Small tables with named rows and columns. After each table, cells are looked up by row and column.

Table nase
|  | gera | tav | guta | zepego | kuvimaf | muzapil | defitus | dodi | ful | fitesib |
|---|---|---|---|---|---|---|---|---|---|---|
| med | 152 | 93 | 155 | 177 | 82 | 87 | 77 | 66 | 109 | 182 |
| takosi | 133 | 117 | 87 | 108 | 176 | 210 | 165 | 223 | 87 | 110 |
| nen | 173 | 61 | 164 | 211 | 63 | 85 | 50 | 50 | 80 | 219 |

med, dodi: 66
nen, dodi: 50
med, zepego: 177
takosi, defitus: 165
med, muzapil: 87
med, ful: 109

pezovu =
,vedaz,kaz,kof
rema,187,96,195
suv,93,110,53
koroka,115,76,185
fifele,127,109,44
ramuges,45,73,78
mez,122,120,219
gufeg,4,76,114

fifele, kaz: 109
suv, kaz: 110
rema, kof: 195
gufeg, kaz: 76
rema, kaz: 96
rema, vedaz: 187
mez, kof: 219
gufeg, vedaz: 4
koroka, kaz: 76
koroka, vedaz: 115
ramuges, kof: 78
gufeg, kof: 114
mez, kaz: 120
fifele, kof: 44
suv, vedaz: 93
mez, vedaz: 122
suv, kof: 53
ramuges, vedaz: 45

munuv =
cols = fasezeg, tedov, figunat, rinut, farab, runelu
fena: [512, 798, 601, 600, 720, 510]
vunize: [638, 641, 557, 630, 607, 619]
zifamed: [467, 738, 625, 565, 681, 561]
mag: [535, 662, 623, 652, 660, 601]
pag: [533, 525, 283, 692, 644, 682]
lidob: [718, 590, 603, 620, 619, 519]
rofate: [508, 462, 800, 773, 692, 842]
kubop: [553, 723, 539, 710, 519, 485]
tuziv: [280, 654, 386, 584, 707, 759]
savu: [778, 854, 554, 400, 816, 239]
bag: [592, 388, 406, 703, 574, 763]
nit: [326, 754, 446, 629, 660, 646]
satefum: [625, 654, 746, 593, 547, 775]

runelu of zifamed = 561
tedov of tuziv = 654
fasezeg of fena = 512
runelu of nit = 646
figunat of rofate = 800
fasezeg of vunize = 638
fasezeg of tuziv = 280
farab of nit = 660
figunat of mag = 623
tedov of zifamed = 738
rinut of kubop = 710
Which row has the largest farab? savu

gimir
         nenukor  vas
dup          163  196
givef        143  129
movamuf      134  168
faf           79   89
godok         14   50
marado       210  215

dup, vas -> 196
givef, nenukor -> 143
marado, vas -> 215
dup, nenukor -> 163
movamuf, nenukor -> 134
faf, vas -> 89
faf, nenukor -> 79
givef, vas -> 129
godok, vas -> 50
godok, nenukor -> 14
marado, nenukor -> 210
movamuf, vas -> 168
Which row has the largest vas? marado

Table lukigab
         notuzek  motika  bulemaf
pebalo       174     162      155
timife        24     151      198
bovudus       41     128      182
kero         141     142       98
kaz          153      98       58
beniso       139     151      184
mupizu       128     140      126
bofu          64     184      183
taz          107     185      175
zeg          141      68       96
bog          148      67      110
lipemin      138      56      104
mefegi        90      67       98

What is the motika of mefegi in lukigab? 67
What is the bulemaf of beniso in lukigab? 184
What is the motika of bog in lukigab? 67
What is the bulemaf of taz in lukigab? 175
What is the notuzek of lipemin in lukigab? 138
What is the notuzek of mefegi in lukigab? 90
What is the bulemaf of timife in lukigab? 198
What is the notuzek of mupizu in lukigab? 128
What is the bulemaf of mupizu in lukigab? 126

sapavit:
          nur  dezoguz  gafomor  sudug
zonib    0.56     0.51     0.79   0.59
dat      0.65     0.59     0.79   0.55
fup      0.53     0.51     0.79   0.55
neb      0.56     0.51     0.79   0.75
goso     0.47     0.48     0.79   0.99
gof      0.45     0.43     0.79   0.49
gafumar  0.66     0.60     0.79   0.55
bomi     0.31     0.30     0.79   0.29
mezado   0.68     0.61     0.71   0.55
muzi     0.61     0.52     0.82   0.55
fos      0.84     0.52     0.50   0.15
lav      0.56     0.51     0.79   0.76
salagig  0.54     0.51     0.79   0.82
bamor    0.64     0.63     0.73   0.58

nur of muzi is 0.61
sudug of zonib is 0.59
dezoguz of goso is 0.48
nur of bomi is 0.31
gafomor of mezado is 0.71
sudug of gafumar is 0.55
dezoguz of bomi is 0.30
nur of dat is 0.65
sudug of neb is 0.75

kof:
	lezav	tatibus	sudo	lisefe	mub	magal	dipate	zav	vilerur	zilola
vezedu	26888	70712	38769	50556	49091	50632	21902	60801	40906	56105
binevu	20564	70031	42220	54852	50443	50502	18404	53590	42435	52869
gug	24436	81744	36802	44710	56118	46609	22338	60483	52461	52210
vidager	31557	70207	31424	44631	48740	48697	26306	63914	48643	59219
lezavab	21012	55089	35755	50657	42685	51568	17887	45531	56321	55660
zeva	42544	72884	22054	39370	48281	45944	38940	79282	38223	67881
doz	32973	71326	33291	44795	48393	50239	25571	64947	47835	59174
didisa	39522	70176	37809	46859	45125	55304	23736	71775	36651	61070
nit	23738	67689	32985	44527	49146	47758	22262	54041	57466	56070
gilomor	17954	65576	48168	60263	48097	54182	12658	49517	36020	50792
zavu	32470	65562	36051	52191	45746	52405	25433	65435	33327	60770
dag	31448	70580	34426	45036	46834	51448	24041	64292	47874	58611
silibo	26747	66144	36421	47175	46826	51437	19766	56650	49983	55571
rupusat	27586	57652	33372	48193	41468	53524	21080	53298	51487	58593

tatibus of gug = 81744
zilola of gug = 52210
dipate of rupusat = 21080
mub of rupusat = 41468
zilola of dag = 58611
vilerur of gilomor = 36020
lisefe of zavu = 52191
mub of silibo = 46826
dipate of gilomor = 12658
magal of vidager = 48697
lezav of silibo = 26747
Which row has the largest vilerur? nit

siz =
|  | takufab | fav | pado |
|---|---|---|---|
| tulo | -370 | 203 | -167 |
| per | -251 | -138 | 79 |
| zaz | 376 | 217 | 283 |
| lesa | 694 | 72 | 355 |
| virem | -7 | -278 | -234 |
| tes | 46 | 338 | -78 |
| rem | -654 | 95 | 513 |
| pivufiz | 990 | 131 | 232 |
| deburik | 901 | 762 | 157 |
| zav | 236 | 695 | -281 |
| lan | -17 | 465 | 373 |

zaz, pado: 283
per, takufab: -251
rem, pado: 513
per, pado: 79
virem, fav: -278
deburik, pado: 157
rem, fav: 95
virem, takufab: -7

pizibev =
fields: nagak, dilatu, velipo, gitad, muvepu, gudedub
kekane: [68, 62, 83, 56, 8, 54]
finule: [57, 49, 98, 67, 84, 83]
fid: [60, 59, 69, 69, 66, 51]
rin: [65, 61, 56, 71, 69, 57]

What is the gudedub of kekane in pizibev?
54
What is the gudedub of fid in pizibev?
51
What is the gitad of finule in pizibev?
67
What is the muvepu of rin in pizibev?
69
What is the gudedub of rin in pizibev?
57
What is the nagak of finule in pizibev?
57
What is the velipo of kekane in pizibev?
83
What is the velipo of rin in pizibev?
56
What is the dilatu of rin in pizibev?
61
What is the nagak of kekane in pizibev?
68
What is the gudedub of finule in pizibev?
83
What is the velipo of fid in pizibev?
69
What is the dilatu of finule in pizibev?
49
What is the muvepu of kekane in pizibev?
8
What is the velipo of finule in pizibev?
98
What is the muvepu of fid in pizibev?
66
Row with the largest velipo: finule

